Two labels a row:
[  8  16   1 -14  -8  18  -9   1  20  25   6 -13   7 -10 -14  -4  -7  11
 -37] : teso, nopor
[ 11   3   0  -1   2  -1  -3  10  16  27   0 -12   4  -5  -9   1  -2  -2
 -47] : niku, Modip
[ 15   7  -1  -8  -2  18 -16   5  19  24   2 -16  12  -8 -17  -3  -8   6
 -56] : niku, nopor
[  4  -1  -5  -4  -2   2 -10   3  11  11   5 -25   0  -4 -17   0  -2   3
 -36] : ravir, Modip
[  7  12  -1 -11 -17  13   3  -1  14  31   9 -15  14  -4 -13 -19 -14  18
 -36] : ravir, Modip
[  9   1  -8   8  -5  15  -9  11  25  23  13 -39   9 -15 -30   1 -16   9
 -73] : ravir, nopor
[ 14   6   2  -3 -12  15   3   1   6  33   5 -22   7  -2  -5 -12   3   4
 -55] : niku, Modip
[  7  -7  -1   6  13   1  -7  -7  23  13   5 -15   1  -6 -20   1  -2   6
 -39] : ravir, Modip
[  2   2   0   4  -9   8   1  -8   9  21   4 -21   9  -5  -9 -10  -7   6
 -50] : ravir, Modip
[  7  21   5   6   4  17   4  -3  18  13   8   1   3  -1 -19  -1  -7   3
 -63] : teso, nopor
[  8   6  -9  -7  -6  11  -6  -2  19  13  12 -27   2 -15 -16   3 -10   8
 -38] : ravir, Modip
[ 12  10   4  -5   6  18  -8   3  24  16   4 -13  11 -12 -18  -1 -20  10
 -46] : ravir, nopor
[  1  -7  -7  24  -4  -7  -6   2  11  35  17 -34   6   7  -3 -10   9 -12
 -77] : niku, nopor
[ 12   4  -2   1 -10   8   2  -3  10  25   8 -25   2  -6  -7 -11  -7  -2
 -57] : ravir, Modip
[  5   6   7  11  10  12 -30  -5  10  11   6 -21   2  -7 -10   1  -8   1
 -70] : ravir, nopor
[  6   3  -6 -17  -9  12  -8   9  10  39   6  -7  10  -5 -21  -7  -8   3
 -45] : niku, Modip
[  7   2  -3  -6 -11   7  -5  -2  10  18  -2 -17  -6 -12 -13  -6  -1   9
 -14] : ravir, Modip
[ 14   0   7  -7   6   5 -17  22  18  37   2 -14   7  -4 -20   2   4 -10
 -51] : niku, nopor
[  8   2  -7   9   7  -2 -18  17  39  25   6 -14   6  -2 -25  -1  14 -10
 -36] : teso, nopor
[  4  19  -4 -27 -17  13  -5   3  14  33   4 -14   1 -17 -21 -10   0  16
 -27] : ravir, Modip
[  6  13   8  -7  -1   7 -10  21   8  54   9 -14  16  -6 -14 -15   9 -11
 -70] : niku, Modip
[ 11   4   0  13  -4  15   1  -1  10  18   4 -23  -4  -3 -20 -12  -5   2
 -38] : ravir, nopor
[ 12  -1  -7   1 -29  -2  -7  -1  21  41   5 -33   6  -9 -18  -4   5   7
 -62] : ravir, Modip
[  3   5 -10   3 -12  11   3  -6  12  26   8 -25   8  -6  -8 -10   7   5
 -47] : ravir, Modip
[ -9  13  10  -5  -1   4   3   3  18  29   4  -4  10 -12 -11  -5   2   4
 -41] : teso, Modip
[  8  -2  -2   4  -5   9  -7  -5  20  26   8 -26   2  -6 -14  -7   4   0
 -41] : ravir, Modip
[ 12  -1  -8   3 -11   3  -2  -3  17  27  10 -41   2 -13 -16  -8  -4   2
 -63] : ravir, Modip
[  5   2  -9   6  -6   5  -5  -1  20  12   5 -21  -1   5 -10  -5   0   6
 -54] : ravir, Modip
[  6   0  -4   7   9   5   0  -3  19  21  10 -23 -12 -11  -9 -12   3   8
 -36] : ravir, nopor
[ 13  11   3  22  28   7  -9   2  23   0   1 -15   1  -6 -18   8  -4  -8
 -34] : ravir, nopor
[  1  -3  -5   4 -11  -3  -9   4  12  23   5 -25   2  -7  -8  -1  -5   5
 -46] : ravir, Modip
[  4  14   1   9 -11   3 -13   8  21  42  12 -79   8   9 -14 -10  12  -2
 -75] : niku, Modip
[  0  10   3  -6  -9  14  -2   8  -1  39  10 -12   7   0  12  -8  -4   5
 -50] : niku, Modip
[  7  -7  -4 -19 -16   7  -6  -1  12  28  -5 -32   5 -13 -13  -8  -5   7
 -35] : ravir, Modip
[  2   4  -6   2 -13   2  -7  -6  21  27   8 -21   0  -1 -11 -14  -4   9
 -72] : ravir, Modip
[  9   8  -9  15   3  12  -1 -10  17  25  14 -28   1  -1 -13  -8 -13   0
 -66] : niku, nopor
[  1   4 -11 -14 -19   3  -6   9   8  47   7 -11  11  -9  -8 -10  -4  11
 -21] : niku, Modip
[  9   6   0  -7 -12  12 -12  12  21  49  12 -11  13  -2 -13  -8  14  -1
 -58] : niku, Modip
[  8  21   1 -38   2  24  -7 -12  29   1   1  -3   5 -24 -21   5 -20  24
  -2] : ravir, Modip
[ 11   3  -9  15  -9   9  -7  -7  24  35   8 -37   6   1 -12  -3  -4 -11
 -87] : teso, Modip
[  8  18   3 -10   6  16  -6  -8  13  22   8 -12   0  10 -14  -1  -4  10
 -60] : niku, Modip
[  7   5   6  13  23   6 -13   7  23  14   1  -9  -1   1 -40   2  12 -12
 -33] : niku, nopor
[  7   4  -4  14   9   7  -2  -2  18  12   4 -23   1   0 -24   0   0  -5
 -55] : ravir, nopor
[  3  -2 -19  -1 -15   9  -1   2   4  35   1 -34   4  -4   9 -12   1   0
 -48] : teso, nopor
[ 23  -5   2  -4   6  11 -11  10  21  37   5 -19  11  -9 -26   1   2   5
 -52] : niku, nopor
[  9   5   5   0  10  13   1  -5  10  15   8 -13   4  -5 -12  -3  -3   2
 -26] : ravir, nopor
[ 11  -4 -10  23   1   7  -5  -5  23  20   8 -34   2  10  -3  -4   0  -3
 -85] : ravir, nopor
[  5 -18  -5  32   5   5  -2   5   7  33   4 -53   9  -7 -16 -15  -7 -13
 -87] : ravir, nopor
[  4  -1   7 -12  -7   4   3   8   2  38  -8 -17   6 -19 -10 -10   1   2
  -2] : niku, nopor
[  9   7  -5   0  -2   4  -2  -9  20  18   3 -46   0  -9 -10  -9   8   7
 -41] : ravir, Modip

Two labels a row:
[  3  -2  -1  -7  -5  -4  -7 -21  15  -2  11   6   7 -17   1  -9   4 -10
  -4] : [44], lik
[-21   3   2  -1  -3  15   3 -10  -2  -1  37  -3   9  -8  33 -23  -6  -3
  16] : [36], lik
[ -9   7   1  10   7   2   7  -3 -12  12  65   5  -6  -5  -2  13 -49 -10
  -1] : [36], soduf
[  5  -2   8  -9   7   6  10  -2 -76  -2  -1   1   8   3  17 -26   8  -2
 -14] : [44], nas
[ -4 -14  -6 -22  -1   6  -1 -10 -10   1   6   8  11 -16   4  -7 -33  -5
  -6] : [36], lik
[-11  -5   3  11  -8  -2  -3 -18   1  -5  56   1  10 -18   0 -11 -16 -10
  12] : [36], lik
[-13   5  -2  11  -4  -4   7  -1   8  -3  -7   7   1  -9   1   0   8  -4
  12] : [34], lik
[-12   4  -6  -6  -8   1   2 -15   8   2 -34   5   5   6  17  -9   9   9
 -13] : [44], lik
[ -9 -13   2  11  20   7   3   3   5  -8  43  -7  -3 -11   9  24 -18 -12
  -1] : [36], soduf
[-13  -5   1  -6 -10  10  -4 -14   5  -9   5  -5   1 -18  13 -11 -27   5
  16] : [36], lik
[ -9  -4   4   7   3   2  -3  -9   1  -2  50 -11   6  -7   3   5 -22 -10
  13] : [36], vede
[ -4  -4   1  -4 -12  14   5 -15  -2   0  16   3  22 -24 -21   6  -3  -5
   2] : [34], lik
[  7 -10  -8  -9  -5   6  -1  -7 -10  -3  41  11   6 -13 -20 -30 -11   3
  -7] : [34], nas
[ -4  -5   1 -10   3  -1  -7 -19   3  -1  32 -81  10  -3   6 -21 -34 -10
  -9] : [36], lik
[ -3   4  -6  -9   1  12 -22  -2   3   0  16   9  -1 -25 -23 -33  -6  -2
 -10] : [34], nas
[-25  -2   3  -5 -19  -8  -7 -16  -2   5  46  -7  11 -18 -10  -3 -22 -25
  14] : [36], lik
[  2   1 -22  17   9  -1 -14  -2   3   1  49  -4  -7  18  23   4 -39  -9
  -8] : [36], soduf
[-13   0  -1  -5  -7   8   1 -17   0   3  18  -9   2 -26  -8   4  -1  -7
  14] : [34], lik
[ -5  -5  -7 -16   4 -18  -3  -1 -16   5  34   4   5 -18   2 -27 -36   0
   0] : [36], nas
[-20   8  -1 -12  -5   2  -3 -16   1  -1  58  -7   6 -13   6 -18 -36 -10
  10] : [36], nas
[-14  -8  -4  -1   4  -8  -1 -15   5  10  40   7   0 -24 -17 -10 -12  -6
  27] : [34], lik
[  0  -8  13  -1  -4   6  -1   9   4  -2 -20  13   7   4   8  -5   3  -7
 -18] : [44], lik
[  6   4   9  13 -21  -7   4 -17  15  -6  42   3  15 -17  -1   0 -17  -9
  -8] : [36], vede
[-32  -3  -2 -10  -3   7  15 -14   3  -1  39  -2   1 -29  16 -28 -71 -10
  14] : [36], nas
[ 11  -4  -1  -7   3   5  -1 -23  -1  -1  47   1   0 -24 -18   2 -23 -13
  -2] : [36], bibe
[  6  -7  -5 -16  -1  10   1  -1  -4   5  13   3   1 -29 -30 -26 -12  -7
 -19] : [34], nas
[-15 -22  -4   2  -1   3  -5 -10  54   0  61   6   3 -16 -10 -16 -30 -15
  14] : [36], nas
[-16   6  15   6 -10   6  -3  -5  -2  10  73   6  -5  23   2 -14 -31  -2
  12] : [36], nas
[ 23  -3  -2   0   5   3   7   6   6  -3  -5   2  -2   1 -17  18  17  -3
 -23] : [34], bibe
[ 11   2  10 -10  10  14   2   1 -11   0  29   0  15  12  -3  -6 -40  -5
   0] : [36], bibe
[ -4  -6   6   9 -14  -6   4   5  -8 -11  68  12  11  -5  -1 -21 -21  -9
   2] : [36], nas
[ -9   0  -2   2  -9   4   2 -10   4   4  57   3  15 -15   9 -18 -30 -11
  20] : [36], nas
[  3  -3  -2   0   4  11  -9   8  -3   4  -2   3  -9  10 -42  12  16   2
 -14] : [34], bibe
[-11  -4   0   2 -18  -5  -8 -16  -9  -3  41  21  12 -13  11 -15 -16  -9
   6] : [36], lik
[  0  -7  -2   4  10   3   3   4   3  -1  41  -4   6   3  21 -24  -8  -9
  -5] : [36], nas
[  2  -6  20  11 -11   4  -1  -2   4  18  17   5  -2  -5 -12  -6  -7  -2
  -1] : [34], lik
[-25  -2   2  -3 -20   6  -4 -10   2  12  10   9   0 -28  -6  -4  10  -2
   3] : [34], lik
[  0  -6  16 -10  -2  -3   6 -12  -7  -5 -31   2  12   0   3  -3  -1   9
 -18] : [44], lik
[ -8  -3   0   7  -2   4  -8 -13   8   3  32   9   3 -41  -8 -12 -12 -16
   4] : [34], nas
[-19 -14   2 -13   1  -4   2 -13  -5   3 -10   2   6 -38 -10   1 -24  -8
  17] : [34], lik
[ 10 -10  -1  -7  -6  -4  -3 -13  -4   4  -9 -11  20   2   7 -11  -1   4
 -12] : [44], lik
[ 12   2   0 -16  -7   0   2 -10   1  -4  10   2   6  18 -12 -28  -9  -6
 -14] : [44], nas
[  0  14  -5   2  -7  -2  -2 -10   0  -2  33  -2   5 -41   6  -8 -29  -5
   3] : [36], lik
[  8  -4  -5  15   0   4  -5 -14  -7  -2  23  -9   4  -6 -15  15  -5  -6
   0] : [36], bibe
[-14  10  -5  -8   8  13   0 -13  -9   1  27   2   8   5  20  10 -39   0
   0] : [36], soduf

Both labels of each row:
[ -8 -12  -4   9  -6   8  -8 -15  -4   0  -4 -23   4  -5  -7  -1 -20   9
  -3] : V, Zav
[ -7 -17  -4   2   0   5  -2 -25  -3  -3  -1 -19   0  -2  -8   3 -11  -6
 -10] : V, Zav
[ -9 -17  -9  -1   2   6  -5 -12  -8  -4  -3  25   1  -9   3   1  -9   5
   2] : T, Zav
[ -9 -11  -3  -3   0   6  -3 -24  -7  -1   2  10   1  -7 -10   3 -11   1
 -18] : V, Zav
[ -4  -4  -1   0  -2   7  -3 -21  -6   8   4   0   1 -11 -12  -1 -14   7
 -21] : T, Zav
[ -4  -7  -2  -2   3   8  -2 -24  -8   0   2  21  -1 -10  -5   6  -1   9
 -14] : T, Zav
[ -5  -2   0  -4  -1   8  -2 -20  -6   4   1  47  -4 -16   4   4  -6  35
  -4] : T, Zav
[ -4 -28 -11   3  -2  -5 -10  42  -2 -10   2  -7   6  -3   1  -9 -11 -47
   3] : V, narun
[ -4 -10  -3   7  -2   7  -5 -20  -5   1  -3 -25   2  -5  -7   3 -11   8
  -5] : V, Zav
[ -4  -9  -3   1  -1   7  -3 -23  -7   1   1  -4   1  -5  -4   3 -11   4
  -8] : T, Zav
[  1  -5  -2   5  -1   6  -3 -14  -7   0  -2   8  -3  -9   3   4  -7  12
  -2] : T, Zav
